In the rows, 128 means zero.
154, 97, 113, 136, 118, 171, 133, 132, 154, 115, 121, 95, 104, 116, 121, 135, 130, 184, 136, 120, 136, 118, 141, 94, 115, 95, 139, 148, 141, 151, 124, 167 | F
107, 175, 123, 99, 113, 64, 145, 159, 185, 132, 155, 171, 160, 147, 152, 102, 118, 107, 144, 128, 66, 130, 128, 204, 111, 113, 139, 97, 115, 108, 134, 107 | L
152, 152, 126, 143, 103, 129, 111, 150, 138, 134, 138, 115, 155, 109, 130, 127, 145, 121, 139, 129, 137, 150, 118, 156, 142, 125, 131, 128, 126, 89, 152, 128 | U
172, 111, 107, 139, 141, 137, 154, 111, 162, 122, 146, 91, 97, 133, 131, 141, 125, 187, 142, 123, 142, 103, 164, 129, 89, 127, 141, 117, 112, 173, 90, 168 | N
67, 75, 138, 144, 156, 190, 149, 125, 141, 144, 119, 124, 180, 101, 150, 102, 130, 188, 135, 113, 131, 79, 79, 203, 120, 127, 156, 93, 156, 148, 129, 139 | F
153, 166, 98, 130, 47, 146, 76, 174, 171, 132, 85, 95, 133, 112, 88, 150, 158, 93, 151, 159, 123, 127, 139, 29, 187, 114, 145, 192, 148, 104, 153, 171 | F
183, 119, 104, 131, 121, 135, 116, 134, 146, 132, 127, 84, 77, 130, 106, 155, 132, 163, 141, 133, 139, 129, 168, 72, 116, 100, 128, 141, 115, 150, 120, 167 | X
130, 157, 122, 134, 96, 153, 95, 143, 99, 138, 110, 46, 132, 128, 89, 154, 171, 129, 160, 121, 154, 105, 94, 101, 133, 106, 145, 227, 129, 133, 69, 128 | E
105, 117, 106, 156, 112, 181, 116, 134, 141, 138, 91, 79, 152, 127, 103, 158, 148, 134, 155, 141, 146, 67, 131, 67, 148, 120, 145, 146, 138, 168, 117, 178 | L
200, 146, 96, 125, 120, 99, 76, 160, 123, 119, 155, 108, 99, 127, 116, 122, 126, 68, 160, 143, 122, 194, 151, 110, 141, 153, 69, 124, 96, 67, 168, 122 | Z
116, 107, 110, 119, 122, 159, 115, 169, 130, 149, 93, 119, 83, 131, 135, 139, 122, 111, 168, 135, 97, 123, 90, 83, 143, 41, 123, 132, 150, 141, 150, 145 | N
148, 145, 110, 139, 117, 103, 84, 134, 140, 126, 131, 116, 156, 163, 137, 78, 139, 97, 164, 132, 81, 142, 132, 131, 106, 101, 107, 111, 124, 114, 157, 120 | F
144, 172, 118, 94, 101, 105, 106, 150, 138, 142, 142, 120, 95, 108, 130, 150, 140, 121, 157, 143, 120, 130, 153, 140, 123, 100, 131, 157, 100, 101, 102, 150 | Z
101, 113, 137, 107, 115, 125, 161, 183, 173, 143, 130, 156, 138, 89, 143, 141, 114, 160, 117, 122, 128, 145, 81, 171, 138, 115, 164, 107, 159, 117, 167, 128 | X
179, 125, 125, 125, 129, 112, 145, 122, 142, 112, 165, 94, 99, 111, 100, 144, 129, 195, 108, 113, 167, 131, 161, 140, 109, 187, 147, 152, 114, 142, 92, 124 | X
153, 136, 117, 154, 99, 184, 77, 107, 127, 127, 81, 50, 135, 117, 80, 173, 160, 158, 131, 133, 180, 93, 156, 34, 140, 147, 155, 188, 130, 165, 96, 185 | X
187, 80, 68, 191, 159, 86, 103, 125, 106, 130, 164, 71, 182, 153, 136, 76, 131, 82, 159, 137, 136, 170, 144, 109, 84, 139, 57, 58, 104, 95, 192, 110 | L
196, 77, 100, 181, 143, 146, 103, 105, 132, 122, 143, 75, 100, 149, 123, 130, 124, 160, 139, 122, 150, 146, 170, 85, 91, 130, 85, 100, 122, 134, 145, 154 | K
124, 125, 114, 123, 146, 115, 134, 139, 129, 136, 159, 124, 126, 110, 135, 130, 127, 141, 140, 130, 120, 115, 132, 185, 110, 130, 114, 122, 108, 112, 107, 122 | L
165, 125, 95, 133, 99, 117, 127, 156, 175, 138, 127, 109, 91, 142, 130, 139, 129, 143, 170, 140, 103, 128, 171, 77, 109, 53, 115, 106, 108, 145, 145, 187 | L
208, 80, 92, 180, 164, 137, 128, 93, 123, 108, 181, 65, 127, 129, 123, 114, 119, 161, 134, 119, 177, 146, 181, 134, 83, 198, 84, 98, 88, 128, 123, 129 | Z
151, 177, 130, 97, 104, 113, 106, 147, 113, 125, 149, 90, 117, 92, 104, 143, 161, 143, 129, 134, 134, 128, 121, 173, 135, 136, 141, 209, 113, 82, 80, 124 | F
109, 94, 99, 141, 123, 110, 173, 166, 199, 135, 147, 175, 154, 122, 150, 118, 88, 104, 111, 141, 119, 154, 120, 123, 145, 164, 138, 72, 145, 110, 182, 120 | K
128, 84, 105, 107, 127, 119, 174, 174, 200, 131, 136, 168, 88, 138, 150, 133, 94, 127, 152, 123, 93, 155, 140, 101, 123, 77, 122, 64, 122, 152, 167, 173 | E
130, 142, 119, 141, 110, 160, 61, 124, 132, 137, 89, 109, 128, 170, 131, 117, 133, 102, 189, 135, 76, 114, 136, 83, 107, 53, 108, 116, 141, 161, 152, 158 | Z
88, 115, 85, 111, 144, 77, 199, 175, 221, 150, 155, 172, 175, 117, 166, 116, 97, 84, 136, 148, 104, 120, 128, 168, 143, 145, 144, 46, 115, 112, 164, 127 | N
132, 91, 109, 127, 161, 128, 132, 136, 131, 137, 161, 128, 120, 125, 145, 129, 110, 116, 151, 134, 127, 133, 139, 162, 113, 143, 95, 85, 105, 117, 141, 129 | Z
187, 122, 81, 149, 153, 28, 132, 157, 142, 127, 197, 106, 168, 130, 146, 69, 121, 63, 143, 132, 127, 198, 144, 165, 105, 167, 74, 55, 85, 55, 177, 85 | N
166, 112, 118, 117, 106, 113, 155, 160, 165, 118, 130, 118, 86, 123, 125, 138, 118, 157, 124, 118, 129, 155, 127, 98, 126, 114, 140, 123, 140, 137, 143, 146 | N
170, 111, 108, 129, 115, 158, 126, 117, 154, 124, 127, 87, 95, 122, 116, 158, 127, 172, 139, 127, 153, 113, 162, 99, 109, 117, 136, 150, 129, 147, 101, 164 | Z
154, 184, 150, 122, 103, 97, 108, 113, 115, 93, 140, 112, 152, 128, 112, 95, 149, 140, 118, 115, 116, 143, 132, 151, 106, 152, 147, 168, 134, 121, 115, 104 | F
106, 71, 86, 156, 125, 145, 126, 173, 130, 155, 110, 107, 136, 142, 154, 96, 116, 77, 178, 135, 99, 130, 91, 86, 128, 27, 112, 105, 129, 130, 159, 125 | U
150, 105, 102, 175, 143, 151, 116, 100, 138, 108, 133, 77, 183, 112, 112, 116, 143, 139, 113, 130, 173, 108, 155, 109, 125, 210, 122, 131, 120, 122, 126, 136 | F
123, 128, 114, 131, 165, 102, 164, 132, 160, 133, 171, 138, 163, 118, 148, 116, 128, 138, 125, 119, 130, 135, 138, 209, 121, 174, 120, 67, 89, 104, 136, 130 | E
68, 93, 106, 140, 125, 199, 139, 133, 161, 153, 83, 109, 147, 126, 112, 165, 131, 133, 146, 134, 143, 61, 115, 63, 153, 120, 161, 147, 149, 181, 100, 168 | E
161, 163, 102, 128, 109, 118, 84, 143, 130, 142, 128, 102, 92, 146, 123, 148, 145, 83, 163, 151, 106, 129, 152, 105, 142, 68, 110, 155, 105, 90, 119, 151 | K
189, 110, 118, 163, 125, 190, 106, 84, 102, 116, 98, 37, 90, 135, 85, 147, 151, 203, 138, 111, 164, 92, 142, 66, 113, 124, 139, 176, 154, 185, 90, 153 | N
96, 131, 155, 121, 122, 130, 138, 119, 134, 114, 125, 143, 161, 139, 145, 88, 130, 155, 136, 111, 91, 106, 101, 182, 94, 100, 162, 122, 158, 160, 123, 117 | F
106, 118, 126, 124, 111, 175, 97, 153, 112, 150, 82, 88, 90, 125, 121, 163, 147, 135, 171, 128, 115, 93, 98, 77, 138, 37, 131, 165, 153, 156, 122, 163 | N
69, 95, 142, 111, 136, 156, 155, 143, 139, 144, 121, 143, 110, 115, 144, 143, 111, 169, 132, 114, 123, 101, 84, 161, 118, 98, 157, 138, 164, 149, 108, 119 | K
121, 85, 91, 142, 133, 142, 133, 144, 170, 127, 123, 109, 168, 124, 119, 153, 116, 118, 116, 133, 164, 127, 130, 77, 140, 188, 140, 120, 136, 140, 154, 138 | X
156, 144, 96, 131, 87, 112, 117, 162, 164, 131, 132, 115, 141, 120, 102, 145, 140, 95, 134, 140, 135, 153, 141, 88, 162, 167, 129, 143, 120, 104, 147, 146 | E
149, 175, 132, 151, 84, 145, 67, 132, 111, 120, 104, 78, 142, 165, 98, 116, 157, 125, 166, 121, 101, 122, 118, 89, 121, 89, 126, 172, 141, 148, 129, 133 | L
131, 105, 98, 149, 127, 105, 125, 160, 124, 144, 153, 95, 160, 125, 142, 97, 134, 83, 156, 133, 143, 131, 98, 161, 122, 118, 125, 137, 110, 89, 105, 93 | U
134, 168, 123, 123, 110, 63, 134, 141, 153, 122, 166, 149, 160, 159, 150, 93, 131, 95, 139, 129, 83, 133, 136, 202, 108, 149, 137, 114, 97, 118, 114, 96 | U
93, 116, 135, 116, 143, 121, 193, 147, 160, 130, 153, 148, 172, 94, 158, 103, 126, 172, 112, 118, 124, 117, 91, 230, 127, 132, 165, 93, 137, 109, 146, 115 | F
135, 120, 110, 131, 147, 96, 127, 143, 118, 133, 169, 122, 128, 126, 137, 117, 133, 130, 148, 128, 118, 128, 138, 175, 108, 130, 104, 103, 105, 109, 133, 120 | L
156, 173, 124, 127, 66, 153, 92, 131, 130, 106, 103, 63, 142, 97, 76, 176, 179, 152, 113, 137, 170, 105, 143, 70, 160, 167, 168, 234, 145, 124, 98, 168 | F
126, 169, 142, 136, 128, 107, 112, 98, 121, 122, 142, 114, 160, 148, 128, 101, 147, 160, 155, 114, 105, 96, 144, 190, 83, 134, 133, 117, 118, 156, 104, 118 | L
82, 90, 90, 114, 134, 137, 130, 172, 172, 176, 114, 171, 98, 147, 179, 126, 99, 87, 184, 150, 65, 122, 110, 126, 129, 14, 112, 76, 127, 119, 166, 150 | K
158, 127, 133, 110, 102, 134, 174, 131, 149, 105, 148, 118, 85, 93, 112, 150, 114, 201, 94, 113, 161, 134, 143, 121, 118, 156, 174, 174, 139, 146, 88, 133 | Z
101, 88, 140, 140, 118, 221, 147, 112, 135, 135, 89, 110, 79, 121, 121, 148, 126, 221, 145, 110, 150, 62, 126, 68, 120, 75, 187, 159, 162, 217, 73, 170 | U
119, 96, 132, 163, 152, 206, 107, 113, 114, 129, 110, 82, 164, 99, 127, 114, 147, 185, 144, 114, 149, 104, 97, 155, 123, 128, 126, 116, 153, 137, 150, 148 | F
156, 135, 130, 140, 119, 93, 121, 139, 133, 99, 162, 146, 149, 153, 141, 87, 117, 117, 134, 111, 103, 176, 120, 159, 102, 172, 119, 103, 130, 133, 165, 88 | U
161, 92, 108, 158, 112, 149, 72, 151, 97, 126, 118, 68, 133, 127, 118, 112, 133, 92, 178, 129, 141, 158, 102, 82, 111, 93, 93, 137, 147, 120, 159, 130 | Z
163, 128, 138, 138, 87, 181, 112, 104, 136, 123, 88, 80, 67, 134, 102, 167, 138, 201, 132, 118, 142, 106, 146, 52, 107, 63, 162, 188, 162, 177, 85, 180 | K
128, 128, 126, 153, 115, 159, 127, 141, 137, 138, 132, 104, 147, 111, 136, 145, 147, 156, 133, 126, 147, 114, 117, 147, 130, 119, 147, 139, 128, 124, 125, 145 | U
96, 158, 123, 79, 100, 110, 135, 178, 154, 137, 125, 144, 117, 103, 135, 124, 139, 116, 137, 140, 92, 113, 102, 168, 157, 84, 165, 166, 126, 94, 102, 135 | F
148, 147, 120, 132, 103, 115, 114, 170, 158, 132, 130, 121, 151, 105, 136, 112, 146, 117, 137, 139, 115, 158, 114, 149, 146, 106, 123, 110, 128, 72, 179, 148 | F
147, 158, 124, 142, 99, 187, 65, 96, 104, 125, 74, 38, 139, 118, 66, 181, 175, 158, 126, 130, 182, 78, 144, 55, 156, 166, 161, 217, 134, 158, 77, 168 | X
190, 102, 72, 175, 120, 99, 79, 158, 109, 136, 152, 63, 157, 145, 118, 80, 142, 74, 177, 137, 126, 171, 127, 105, 119, 104, 72, 100, 110, 79, 175, 121 | L
